Below are the code and all the weights of a small trained network. Each question names an input and a target symbol and asks about switching units off, where a switched-off unit gives its printed mean instead of its output.

import numpy as np


def w(rows, s, z=0):
    codes = np.array(rows[::2]) - 128.0
    scale = np.full(codes.shape[1], s)
    scale[-1] = z or s
    return codes * scale


def f(y):
    return np.maximum(y, 0)


def softmax(a):
    e = np.exp(a - a.max(-1, keepdims=True))
    return e / e.sum(-1, keepdims=True)


def log_softmax(a):
    a = a - a.max(-1, keepdims=True)
    return a - np.log(np.exp(a).sum(-1, keepdims=True))


def net(x, mask):
    ids = ['ΔΠΣΩαγεζηθλτψ'.index(c) for c in x.split()]
    T = len(ids)
    res = E[ids] + P[:T]
    u = 0
    for l in range(2):
        r = res
        for j in range(2):
            rows = slice(3 * j, 3 * j + 3)
            q, k, v = (r @ M[l][rows].T for M in (Q, K, V))
            z = softmax(np.where(np.tri(T) > 0, q @ k.T / 3**0.5, -1e9)) @ v
            o = O[l][rows]
            res = res + np.where(mask[u + j], z, o[:, -1]) @ o[:, :-1]
        u += 2
        y = f(res @ A[l][:, :-1].T + A[l][:, -1])
        res = res + np.where(mask[u : u + 8], y, B[l][:, -1]) @ B[l][:, :-1]
        u += 8
    return log_softmax(res[-1] @ U[:, :-1].T + U[:, -1])


Q, K, V, O, A, B = {}, {}, {}, {}, {}, {}
E = w([
[82,180,141],'Δ',
[93,42,142],'Π',
[109,5,187],'Σ',
[96,41,127],'Ω',
[102,36,131],'α',
[52,177,154],'γ',
[58,179,159],'ε',
[169,2,254],'ζ',
[29,76,56],'η',
[118,49,184],'θ',
[45,42,16],'λ',
[221,169,23],'τ',
[76,187,160],'ψ',
],0.0092)
P = w([
[254,181,110],'0',
[87,159,110],'1',
[66,146,138],'2',
[73,140,126],'3',
[47,156,95],'4',
[95,142,94],'5',
[96,146,61],'6',
[137,141,51],'7',
[169,132,47],'8',
[236,98,117],'9',
],0.0063)
Q[0] = w([
[172,111,106],'L0H1',
[132,1,159],'L0H1',
[129,196,197],'L0H1',
[189,29,166],'L0H2',
[117,166,30],'L0H2',
[37,53,164],'L0H2',
],0.0071)
K[0] = w([
[185,181,42],'L0H1',
[215,128,117],'L0H1',
[126,118,242],'L0H1',
[201,2,246],'L0H2',
[74,168,59],'L0H2',
[133,148,222],'L0H2',
],0.0063)
V[0] = w([
[174,176,48],'L0H1',
[1,103,177],'L0H1',
[235,70,206],'L0H1',
[180,242,157],'L0H2',
[178,215,214],'L0H2',
[70,140,123],'L0H2',
],0.0042)
O[0] = w([
[160,3,100,151],'L0H1',
[167,194,81,153],'L0H1',
[125,158,185,47],'L0H1',
[122,104,228,19],'L0H2',
[222,86,172,3],'L0H2',
[124,121,89,151],'L0H2',
],0.0062,0.002)
A[0] = w([
[79,101,110,144],'L0N1',
[176,148,240,185],'L0N2',
[160,50,195,36],'L0N3',
[137,89,68,139],'L0N4',
[255,210,119,254],'L0N5',
[109,60,85,100],'L0N6',
[60,92,66,114],'L0N7',
[93,27,67,102],'L0N8',
],0.0064,0.0034)
B[0] = w([
[118,92,206,205],'L0N1',
[45,182,149,157],'L0N2',
[30,119,187,146],'L0N3',
[6,120,4,221],'L0N4',
[216,238,2,190],'L0N5',
[94,63,149,207],'L0N6',
[157,79,129,252],'L0N7',
[53,52,147,254],'L0N8',
],0.0041,0.0042)
Q[1] = w([
[109,140,225],'L1H1',
[177,161,190],'L1H1',
[181,174,2],'L1H1',
[155,109,59],'L1H2',
[104,106,33],'L1H2',
[124,17,73],'L1H2',
],0.0081)
K[1] = w([
[135,105,208],'L1H1',
[156,42,197],'L1H1',
[2,35,127],'L1H1',
[202,225,41],'L1H2',
[180,200,39],'L1H2',
[23,164,33],'L1H2',
],0.0071)
V[1] = w([
[108,117,196],'L1H1',
[55,53,254],'L1H1',
[63,78,219],'L1H1',
[161,123,205],'L1H2',
[83,51,121],'L1H2',
[86,142,246],'L1H2',
],0.007)
O[1] = w([
[171,116,109,79],'L1H1',
[189,115,48,90],'L1H1',
[214,84,66,108],'L1H1',
[190,161,150,21],'L1H2',
[117,92,2,176],'L1H2',
[183,139,107,2],'L1H2',
],0.0062)
A[1] = w([
[100,88,151,73],'L1N1',
[105,90,76,60],'L1N2',
[82,200,138,148],'L1N3',
[105,61,125,254],'L1N4',
[104,255,139,193],'L1N5',
[126,205,63,199],'L1N6',
[207,91,99,145],'L1N7',
[62,90,39,155],'L1N8',
],0.009,0.0044)
B[1] = w([
[99,116,138,154],'L1N1',
[143,68,139,176],'L1N2',
[65,199,156,147],'L1N3',
[175,176,154,212],'L1N4',
[50,142,1,149],'L1N5',
[35,214,124,161],'L1N6',
[222,196,80,135],'L1N7',
[202,72,224,254],'L1N8',
],0.0059,0.016)
U = w([
[38,211,73,222],'Δ',
[114,154,53,220],'Π',
[162,140,75,165],'Σ',
[147,135,139,84],'Ω',
[185,156,185,178],'α',
[127,121,124,37],'γ',
[128,115,118,50],'ε',
[218,159,182,177],'ζ',
[120,93,94,57],'η',
[148,129,138,92],'θ',
[176,8,126,185],'λ',
[59,138,254,3],'τ',
[128,97,127,79],'ψ',
],0.0065,0.0046)

Each question gives the input, a string of symbols that net reads in full, and the target symbol t.
The units are the heads (3 rows each of Q, K, V and O) and the neurons (one row each of A and B). Each row of codes is followed by its name. A weight is (code - 128) times the scale printed after its matrix; where a second scale follows, it is the last column's (O, A, B and U).
mask holds one flag per unit, layer by layer, with each layer's heads first. A switched-off unit (its flag False) gives its mean, the last column of its rows in O or B, instead of its output. The means were averaged over made-up inputs and are rounded, as every weight is.
A unit's drop is (log p(t) with every unit on - log p(t) with that unit switched off) / (log p(t) with every unit on - log p(t) with every unit switched off).
top k neurons: the k neurons with the biggest drops, biggest first
top k neurons in layer l: the k neurons of layer l with the biggest drops, biggest first
heads that matter: for each layer, one digit per head in row order, 1 if its drop is at least 0.15 and else 0, layers parted by /
drop of u: that unit's drop, to one decimal
input η α λ γ γ ψ, target Δ: heads that matter : 10 / 00
input λ ζ λ Δ, target Δ: heads that matter : 10 / 00
input Π θ ε ε τ ζ λ, target τ: top 4 neurons in layer 0 : L0N5, L0N8, L0N1, L0N6
input ε τ α, target τ: heads that matter : 00 / 10
input η τ γ λ τ α ψ, target Δ: heads that matter : 00 / 00
input λ λ θ Ω λ λ Ω, target λ: top neuron : L1N8
input τ λ Π ζ, target τ: top 2 neurons in layer 0 : L0N5, L0N3
input λ α Σ η Ω α η Σ ε τ, target Δ: top 3 neurons : L0N5, L1N6, L1N8
input Σ λ λ λ λ ζ λ Δ, target Δ: top 3 neurons : L1N6, L1N5, L1N3
input τ λ Ω Π, target τ: top 3 neurons : L0N5, L0N8, L0N1
input τ ζ α α τ η, target τ: top 2 neurons : L0N5, L0N8
input η λ α ε Π Ω τ, target Δ: top 2 neurons : L1N6, L0N5
input Δ λ ζ τ τ α γ, target Δ: top 2 neurons : L1N8, L1N5
input γ τ λ τ ζ τ ζ ψ Σ ε, target Δ: top neuron in layer 0 : L0N7
input α λ η, target λ: top 2 neurons in layer 1 : L1N8, L1N2
input τ λ λ Σ λ τ ζ, target τ: drop of L0N5 : 0.8
input α λ λ ε ζ α Σ τ γ, target Δ: drop of L0H2 : 0.1
input τ λ Σ θ λ Σ ε τ η Σ, target τ: drop of L0N8 : 0.1
